Below is a small trained network, with its code and all its weights. Each question gives an input and a class and asks what happens when units are switched off, that is, made to give their printed mean instead of their output.

import numpy as np


def w(rows, s, z=0):
    codes = np.array(rows[::2]) - 128.0
    scale = np.full(codes.shape[1], s)
    scale[-1] = z or s
    return codes * scale


def norm(h):
    return h / np.sqrt((h * h).mean(-1, keepdims=True) + 1e-5)


def f(y):
    return np.maximum(y, 0)


def log_softmax(a):
    a = a - a.max(-1, keepdims=True)
    return a - np.log(np.exp(a).sum(-1, keepdims=True))


def net(x, mask):
    res = np.array(x, float).reshape(1, 2) / 4 @ E
    u = 0
    for l in range(3):
        y = f(norm(res) @ A[l][:, :-1].T + A[l][:, -1])
        res = res + np.where(mask[u : u + 5], y, B[l][:, -1]) @ B[l][:, :-1]
        u += 5
    return log_softmax(norm(res)[-1] @ U[:, :-1].T + U[:, -1])


A, B = {}, {}
E = w([
[111,17,169,131,201,194,74,101,87,166],'x0',
[101,174,254,69,100,114,180,75,64,150],'x1',
],0.012)
A[0] = w([
[128,137,61,168,130,206,105,148,147,168,104],'0.n0',
[169,122,116,149,78,128,126,106,138,128,4],'0.n1',
[92,103,181,105,110,84,133,56,114,153,31],'0.n2',
[69,159,128,85,41,115,82,158,185,154,82],'0.n3',
[186,150,2,144,140,97,96,115,82,172,133],'0.n4',
],0.0075,0.0018)
B[0] = w([
[90,161,203,194,162,125,121,82,147,73,247],'0.n0',
[157,103,142,113,204,87,114,92,12,75,146],'0.n1',
[115,132,166,201,152,205,111,107,157,75,213],'0.n2',
[93,48,149,170,204,136,138,119,130,218,198],'0.n3',
[125,132,126,150,105,215,130,180,171,98,254],'0.n4',
],0.011,0.0055)
A[1] = w([
[66,166,88,180,171,181,193,119,156,82,11],'1.n0',
[180,104,143,208,166,170,128,57,103,149,255],'1.n1',
[222,251,58,124,28,41,255,150,182,59,163],'1.n2',
[49,83,180,227,96,141,60,114,74,125,237],'1.n3',
[138,161,202,28,48,121,130,18,3,152,237],'1.n4',
],0.0067,0.00084)
B[1] = w([
[59,132,192,121,98,105,145,45,68,149,233],'1.n0',
[159,254,83,82,143,92,185,142,150,173,229],'1.n1',
[146,41,124,8,219,161,118,128,81,201,237],'1.n2',
[149,78,65,87,44,73,150,202,91,142,254],'1.n3',
[166,97,14,177,155,106,42,138,219,33,210],'1.n4',
],0.0079,0.0084)
A[2] = w([
[120,53,146,87,130,137,100,163,123,182,55],'2.n0',
[132,149,195,86,132,135,104,69,151,85,5],'2.n1',
[91,236,173,169,52,112,196,133,86,229,82],'2.n2',
[143,103,113,80,208,123,136,151,70,254,172],'2.n3',
[170,199,184,110,125,80,80,54,133,57,4],'2.n4',
],0.008,0.0014)
B[2] = w([
[135,168,92,2,211,101,173,159,182,213,188],'2.n0',
[121,138,88,205,89,148,163,172,202,44,161],'2.n1',
[95,229,236,192,33,49,174,39,79,122,170],'2.n2',
[178,132,143,123,38,117,19,158,23,166,254],'2.n3',
[34,140,52,121,238,160,81,136,230,126,177],'2.n4',
],0.0094,0.0095)
U = w([
[85,140,113,162,192,176,133,142,245,84,199],'0',
[156,124,114,48,151,108,84,153,63,180,183],'1',
[104,191,212,177,75,93,165,84,66,118,143],'2',
[188,89,131,132,116,97,200,78,133,93,2],'3',
],0.013,0.0033)

Each question gives the input, the list of numbers given to net, and the class t.
The units are the neurons (one row each of A and B). Each row of codes is followed by its name. A weight is (code - 128) times the scale printed after its matrix; where a second scale follows, it is the last column's (A, B and U).
mask holds one flag per neuron, layer by layer. A switched-off neuron (its flag False) gives its mean, the last column of its row in B, instead of its output. The means were averaged over made-up inputs and are rounded, as every weight is.
A unit's drop is (log p(t) with every unit on - log p(t) with that unit switched off) / (log p(t) with every unit on - log p(t) with every unit switched off).
The circuit of an input: a set's keep is (log p(t) with only the set's units on - log p(t) with every unit switched off) / (log p(t) with every unit on - log p(t) with every unit switched off). Starting from the 12 units with the biggest drops (on a tie, the unit counted first), units are removed one at a time, each time the one whose removal leaves the highest keep (on an exact tie, the one counted first), for as long as the keep stays at least 0.8.
circuit, biggest first: the units of the circuit, biggest drop first
most important unit: the unit with the biggest drop
k most important neurons: the k neurons with the biggest drops, biggest first
drop of u: that unit's drop, to one decimal
input [6,7], class 0: 2 most important neurons : (1.n4 1.n2)
input [-2,-3], class 2: most important unit : 1.n0
input [-4,3], class 1: 4 most important neurons : (0.n0 1.n2 0.n4 1.n4)
input [3,-4], class 0: 2 most important neurons : (1.n2 2.n3)
input [-4,2], class 1: 3 most important neurons : (0.n0 0.n2 0.n4)
input [2,1], class 2: 3 most important neurons : (0.n2 1.n2 2.n2)
input [8,8], class 0: circuit, biggest first : (1.n4 1.n2 0.n3 2.n3)
input [3,4], class 0: 3 most important neurons : (0.n3 1.n2 1.n4)
input [-3,-2], class 2: 3 most important neurons : (0.n3 1.n4 1.n0)
input [-8,6], class 1: 3 most important neurons : (1.n2 0.n0 1.n4)
input [-7,6], class 1: 2 most important neurons : (1.n2 0.n0)
input [0,-2], class 2: 2 most important neurons : (1.n4 1.n0)
input [-7,2], class 1: drop of 1.n2 : 2.6
input [0,2], class 2: drop of 1.n4 : 0.0
input [0,1], class 2: most important unit : 0.n2
input [0,7], class 0: drop of 1.n4 : 0.5
